Below is a small trained network, with its code and all its weights. Each question gives an input and a class and asks what happens when units are switched off, that is, made to give their printed mean instead of their output.

import numpy as np


def w(rows, s, z=0):
    codes = np.array(rows[::2]) - 128.0
    scale = np.full(codes.shape[1], s)
    scale[-1] = z or s
    return codes * scale


def norm(h):
    return h / np.sqrt((h * h).mean(-1, keepdims=True) + 1e-5)


def f(y):
    return np.maximum(y, 0)


def log_softmax(a):
    a = a - a.max(-1, keepdims=True)
    return a - np.log(np.exp(a).sum(-1, keepdims=True))


def net(x, mask):
    res = np.array(x, float).reshape(1, 4) / 4 @ E
    u = 0
    for l in range(4):
        y = f(norm(res) @ A[l][:, :-1].T + A[l][:, -1])
        res = res + np.where(mask[u : u + 9], y, B[l][:, -1]) @ B[l][:, :-1]
        u += 9
    return log_softmax(norm(res)[-1] @ U[:, :-1].T + U[:, -1])


A, B = {}, {}
E = w([
[126,129,127,127,128,128],'x0',
[88,46,159,67,222,178],'x1',
[219,88,64,65,32,245],'x2',
[147,131,123,2,122,64],'x3',
],0.0063)
A[0] = w([
[135,122,123,74,118,83,154],'L0N0',
[138,99,177,99,137,203,31],'L0N1',
[131,58,110,114,70,124,66],'L0N2',
[126,144,2,98,117,56,1],'L0N3',
[88,155,110,183,177,170,113],'L0N4',
[179,133,106,114,187,68,102],'L0N5',
[84,81,167,21,195,165,91],'L0N6',
[168,72,79,126,90,172,167],'L0N7',
[51,97,102,187,78,224,6],'L0N8',
],0.0094,0.0029)
B[0] = w([
[54,171,168,62,160,109,194],'L0N0',
[235,53,213,186,83,164,181],'L0N1',
[123,77,75,114,232,163,171],'L0N2',
[147,67,142,90,99,75,176],'L0N3',
[254,125,62,104,213,130,206],'L0N4',
[46,111,103,194,110,93,174],'L0N5',
[136,150,160,175,152,153,253],'L0N6',
[98,207,152,132,9,127,241],'L0N7',
[122,108,167,128,36,137,211],'L0N8',
],0.0059,0.0058)
A[1] = w([
[96,110,180,112,149,199,79],'L1N0',
[140,126,167,81,206,195,202],'L1N1',
[82,17,151,47,111,79,159],'L1N2',
[165,124,174,93,220,230,99],'L1N3',
[156,72,91,101,153,153,188],'L1N4',
[128,80,120,100,109,181,185],'L1N5',
[121,99,162,2,65,184,34],'L1N6',
[185,161,3,178,161,85,1],'L1N7',
[62,144,139,123,171,246,6],'L1N8',
],0.0081,0.0024)
B[1] = w([
[211,124,171,194,60,79,194],'L1N0',
[40,230,117,75,142,207,237],'L1N1',
[137,157,140,211,67,112,219],'L1N2',
[144,142,115,145,134,204,241],'L1N3',
[101,101,161,156,174,145,171],'L1N4',
[88,135,217,142,90,114,213],'L1N5',
[227,186,142,194,210,88,254],'L1N6',
[169,2,138,178,133,25,186],'L1N7',
[192,145,135,102,69,103,170],'L1N8',
],0.0077,0.0042)
A[2] = w([
[218,85,154,143,138,62,159],'L2N0',
[205,150,90,230,59,151,226],'L2N1',
[2,144,134,101,113,83,79],'L2N2',
[108,111,125,63,151,126,9],'L2N3',
[107,174,188,153,105,137,10],'L2N4',
[140,147,187,91,239,145,158],'L2N5',
[145,27,166,207,155,129,20],'L2N6',
[92,87,65,206,87,68,134],'L2N7',
[23,130,208,54,104,212,68],'L2N8',
],0.0086,0.0013)
B[2] = w([
[105,75,190,181,178,104,188],'L2N0',
[108,145,40,135,162,83,255],'L2N1',
[144,92,149,80,47,188,167],'L2N2',
[96,118,104,174,117,99,129],'L2N3',
[55,133,137,142,78,141,179],'L2N4',
[131,93,6,111,101,184,180],'L2N5',
[145,98,120,200,186,22,175],'L2N6',
[125,186,238,190,71,147,179],'L2N7',
[99,14,94,66,81,2,165],'L2N8',
],0.0086,0.0095)
A[3] = w([
[170,252,174,36,101,208,254],'L3N0',
[161,93,144,220,84,70,212],'L3N1',
[79,122,125,38,132,115,133],'L3N2',
[148,130,53,132,254,188,100],'L3N3',
[149,103,91,118,170,155,33],'L3N4',
[106,207,87,121,96,97,168],'L3N5',
[215,134,113,68,146,49,88],'L3N6',
[99,126,183,80,85,92,68],'L3N7',
[99,57,115,76,99,131,126],'L3N8',
],0.0097,0.0022)
B[3] = w([
[59,186,179,194,186,101,157],'L3N0',
[149,98,142,42,133,174,246],'L3N1',
[158,27,97,222,52,76,149],'L3N2',
[47,150,143,2,189,227,156],'L3N3',
[116,105,164,130,199,144,136],'L3N4',
[135,161,75,70,143,141,177],'L3N5',
[177,104,139,69,245,41,147],'L3N6',
[97,95,120,53,138,175,155],'L3N7',
[149,121,31,206,157,46,152],'L3N8',
],0.0084,0.012)
U = w([
[153,70,199,187,189,17,250],'0',
[67,115,252,23,52,87,84],'1',
[164,197,45,97,48,140,243],'2',
[213,196,111,46,200,18,61],'3',
[81,71,103,75,244,199,103],'4',
[54,33,52,116,76,64,88],'5',
[230,50,186,137,84,195,158],'6',
[123,244,185,165,191,166,77],'7',
],0.016,0.0022)

Each question gives the input, the list of numbers given to net, and the class t.
The units are the neurons (one row each of A and B). Each row of codes is followed by its name. A weight is (code - 128) times the scale printed after its matrix; where a second scale follows, it is the last column's (A, B and U).
mask holds one flag per neuron, layer by layer. A switched-off neuron (its flag False) gives its mean, the last column of its row in B, instead of its output. The means were averaged over made-up inputs and are rounded, as every weight is.
A unit's drop is (log p(t) with every unit on - log p(t) with that unit switched off) / (log p(t) with every unit on - log p(t) with every unit switched off).
The circuit of an input: a set's keep is (log p(t) with only the set's units on - log p(t) with every unit switched off) / (log p(t) with every unit on - log p(t) with every unit switched off). Starting from the 12 units with the biggest drops (on a tie, the unit counted first), units are removed one at a time, each time the one whose removal leaves the highest keep (on an exact tie, the one counted first), for as long as the keep stays at least 0.8.
circuit, biggest first: the units of the circuit, biggest drop first
most important unit: the unit with the biggest drop
k most important neurons: the k neurons with the biggest drops, biggest first
k most important neurons of layer l: the k neurons of layer l with the biggest drops, biggest first
drop when u is switched off: that unit's drop, to one decimal
input [-7,0,2,0], class 2: circuit, biggest first	L0N7
input [-5,-2,-6,1], class 1: circuit, biggest first	L1N6; L2N2
input [7,6,7,2], class 7: circuit, biggest first	L1N6; L3N0; L1N1
input [0,1,-7,-5], class 4: 2 most important neurons	L0N7; L3N3
input [1,1,-7,8], class 5: 2 most important neurons of layer 1	L1N0; L1N6
input [8,3,1,-6], class 6: 3 most important neurons	L0N8; L1N5; L3N1
input [5,7,-3,1], class 5: 2 most important neurons	L1N1; L2N8
input [-3,6,6,3], class 7: 3 most important neurons	L1N6; L1N1; L3N0
input [4,4,-8,-1], class 4: 2 most important neurons	L0N4; L0N7
input [2,1,1,-1], class 6: 2 most important neurons	L0N1; L3N1
input [2,0,5,-7], class 2: 4 most important neurons	L0N7; L2N1; L1N7; L2N0
input [3,8,3,-1], class 6: 2 most important neurons	L0N1; L2N8
input [-3,-8,-3,2], class 1: 2 most important neurons	L0N4; L1N6
input [-2,3,-5,-2], class 4: most important unit	L0N4
input [-3,1,-3,7], class 5: 2 most important neurons of layer 3	L3N8; L3N2
input [-5,-8,-6,2], class 1: 2 most important neurons	L0N4; L1N6
input [6,-2,7,2], class 3: 2 most important neurons	L0N7; L1N6
input [-3,-6,-1,-2], class 0: drop when L1N7 is switched off	2.6
input [6,5,4,3], class 7: drop when L1N1 is switched off	0.1
input [-6,-6,4,2], class 3: most important unit	L3N6
input [7,2,3,7], class 7: drop when L1N6 is switched off	1.5
input [-3,-7,6,2], class 3: drop when L3N6 is switched off	0.2
